Here is a tiny trained network, its code and every weight. The questions are about switching its units off for an input and a class, where a switched-off unit gives its printed mean instead of its output.

import numpy as np


def w(rows, s, z=0):
    codes = np.array(rows[::2]) - 128.0
    scale = np.full(codes.shape[1], s)
    scale[-1] = z or s
    return codes * scale


def norm(h):
    return h / np.sqrt((h * h).mean(-1, keepdims=True) + 1e-5)


def f(y):
    return np.maximum(y, 0)


def log_softmax(a):
    a = a - a.max(-1, keepdims=True)
    return a - np.log(np.exp(a).sum(-1, keepdims=True))


def net(x, mask):
    res = np.array(x, float).reshape(1, 5) / 4 @ E
    u = 0
    for l in range(2):
        y = f(norm(res) @ A[l][:, :-1].T + A[l][:, -1])
        res = res + np.where(mask[u : u + 6], y, B[l][:, -1]) @ B[l][:, :-1]
        u += 6
    return log_softmax(norm(res)[-1] @ U[:, :-1].T + U[:, -1])


A, B = {}, {}
E = w([
[118,128,140,126,126,115,129,119,146,122,117],'x0',
[138,121,109,107,114,76,124,57,131,250,127],'x1',
[2,88,89,122,44,189,107,82,141,103,167],'x2',
[130,119,113,114,124,118,135,137,132,129,121],'x3',
[123,122,166,28,167,107,201,71,98,136,194],'x4',
],0.0085)
A[0] = w([
[62,66,115,140,54,173,107,129,141,151,154,65],'L0N0',
[128,136,146,85,145,164,185,160,171,81,163,75],'L0N1',
[74,88,141,81,98,138,177,92,123,108,228,30],'L0N2',
[122,105,116,147,136,138,141,84,147,254,102,145],'L0N3',
[169,141,115,186,105,72,102,136,128,149,120,1],'L0N4',
[129,144,188,60,174,93,196,118,72,109,181,109],'L0N5',
],0.0091,0.0053)
B[0] = w([
[158,78,113,178,67,90,123,85,170,112,131,209],'L0N0',
[123,73,92,227,189,142,110,129,70,192,136,183],'L0N1',
[39,235,104,96,127,163,167,127,95,86,80,208],'L0N2',
[99,166,125,95,81,91,132,107,166,245,145,215],'L0N3',
[61,190,124,76,188,92,62,163,92,107,83,154],'L0N4',
[197,47,144,175,149,79,103,107,168,122,129,255],'L0N5',
],0.012,0.0091)
A[1] = w([
[61,104,89,166,45,182,158,116,174,45,169,89],'L1N0',
[240,156,127,224,204,149,88,251,156,96,61,181],'L1N1',
[77,235,120,43,159,130,140,123,147,243,128,125],'L1N2',
[217,175,111,120,78,55,93,113,182,208,118,111],'L1N3',
[89,93,115,68,161,144,196,15,122,178,228,252],'L1N4',
[184,126,158,144,117,80,101,82,127,2,53,64],'L1N5',
],0.0074,0.0031)
B[1] = w([
[179,104,147,124,210,124,91,174,115,173,162,203],'L1N0',
[123,154,128,49,78,124,145,82,158,121,128,250],'L1N1',
[205,104,95,54,162,152,86,126,135,33,129,198],'L1N2',
[59,123,158,249,145,133,117,186,69,119,134,221],'L1N3',
[129,152,178,132,95,147,199,166,128,129,95,203],'L1N4',
[142,122,59,85,127,213,120,116,120,113,166,174],'L1N5',
],0.013,0.011)
U = w([
[115,216,129,3,25,148,212,69,147,87,115,252],'0',
[255,31,116,115,222,100,163,19,152,37,155,49],'1',
[139,200,128,96,170,64,2,217,102,126,117,123],'2',
[179,95,221,212,161,34,202,171,115,202,125,135],'3',
[179,54,59,134,151,205,20,152,178,98,244,75],'4',
[21,116,86,195,234,209,200,122,61,72,150,115],'5',
[31,96,96,254,30,76,81,122,150,184,162,62],'6',
],0.014,0.0029)

Each question gives the input, the list of numbers given to net, and the class t.
The units are the neurons (one row each of A and B). Each row of codes is followed by its name. A weight is (code - 128) times the scale printed after its matrix; where a second scale follows, it is the last column's (A, B and U).
mask holds one flag per neuron, layer by layer. A switched-off neuron (its flag False) gives its mean, the last column of its row in B, instead of its output. The means were averaged over made-up inputs and are rounded, as every weight is.
A unit's drop is (log p(t) with every unit on - log p(t) with that unit switched off) / (log p(t) with every unit on - log p(t) with every unit switched off).
The circuit of an input: a set's keep is (log p(t) with only the set's units on - log p(t) with every unit switched off) / (log p(t) with every unit on - log p(t) with every unit switched off). Starting from all 12 units, units are removed one at a time, each time the one whose removal leaves the highest keep (on an exact tie, the one counted first), for as long as the keep stays at least 0.8.
units of the circuit, in order: the units of the circuit, biggest drop first
most important unit: the unit with the biggest drop
k most important neurons: the k neurons with the biggest drops, biggest first
k most important neurons of layer l: the k neurons of layer l with the biggest drops, biggest first
drop of u: that unit's drop, to one decimal
input [-5,0,-1,6,-3], class 0: units of the circuit, in order : [L0N3; L1N1]
input [7,-3,1,-8,7], class 5: most important unit : L0N2
input [4,2,0,4,3], class 3: 2 most important neurons of layer 0 : [L0N5; L0N3]
input [4,0,6,8,-8], class 4: 2 most important neurons of layer 0 : [L0N3; L0N1]
input [-1,-7,-1,-3,1], class 1: 3 most important neurons : [L0N1; L1N3; L0N2]
input [-2,-5,0,-4,1], class 1: units of the circuit, in order : [L1N3; L0N1; L1N5]
input [3,-2,8,-8,-1], class 4: 4 most important neurons : [L1N0; L0N3; L0N0; L1N3]
input [-8,-1,1,5,7], class 5: 2 most important neurons : [L0N2; L0N3]
input [-4,6,0,-6,8], class 3: 4 most important neurons : [L0N5; L1N1; L1N4; L1N3]
input [4,0,-8,1,2], class 1: 4 most important neurons : [L0N3; L1N5; L1N1; L1N4]
input [0,3,0,7,-4], class 2: 2 most important neurons : [L1N2; L0N4]
input [-5,-4,1,-5,8], class 5: 4 most important neurons : [L0N2; L1N2; L0N3; L0N0]
input [5,-3,8,4,4], class 5: 2 most important neurons : [L0N2; L1N1]
input [1,-5,-4,-8,-6], class 0: units of the circuit, in order : [L1N1]
input [-3,3,0,-3,8], class 3: 3 most important neurons : [L0N5; L1N4; L1N1]
input [0,2,0,8,-6], class 2: 2 most important neurons of layer 0 : [L0N4; L0N5]
input [-3,0,3,-1,-2], class 4: 4 most important neurons : [L0N3; L1N0; L1N5; L0N1]
input [3,0,-3,1,-3], class 0: 2 most important neurons of layer 1 : [L1N1; L1N0]
input [6,-2,-6,4,0], class 0: 2 most important neurons of layer 0 : [L0N3; L0N0]
input [3,0,5,-6,-4], class 4: units of the circuit, in order : [L1N0]
input [-7,-3,5,8,2], class 5: 2 most important neurons : [L0N2; L0N5]
input [0,1,-1,1,6], class 3: 2 most important neurons : [L0N5; L1N2]
input [-7,6,1,0,1], class 0: 2 most important neurons : [L0N5; L1N2]
input [4,-6,-6,5,-2], class 0: drop of L1N1 : 0.3
input [1,6,-6,-8,-6], class 2: drop of L1N2 : 0.1
input [7,-3,-6,0,-6], class 0: drop of L1N1 : 0.4
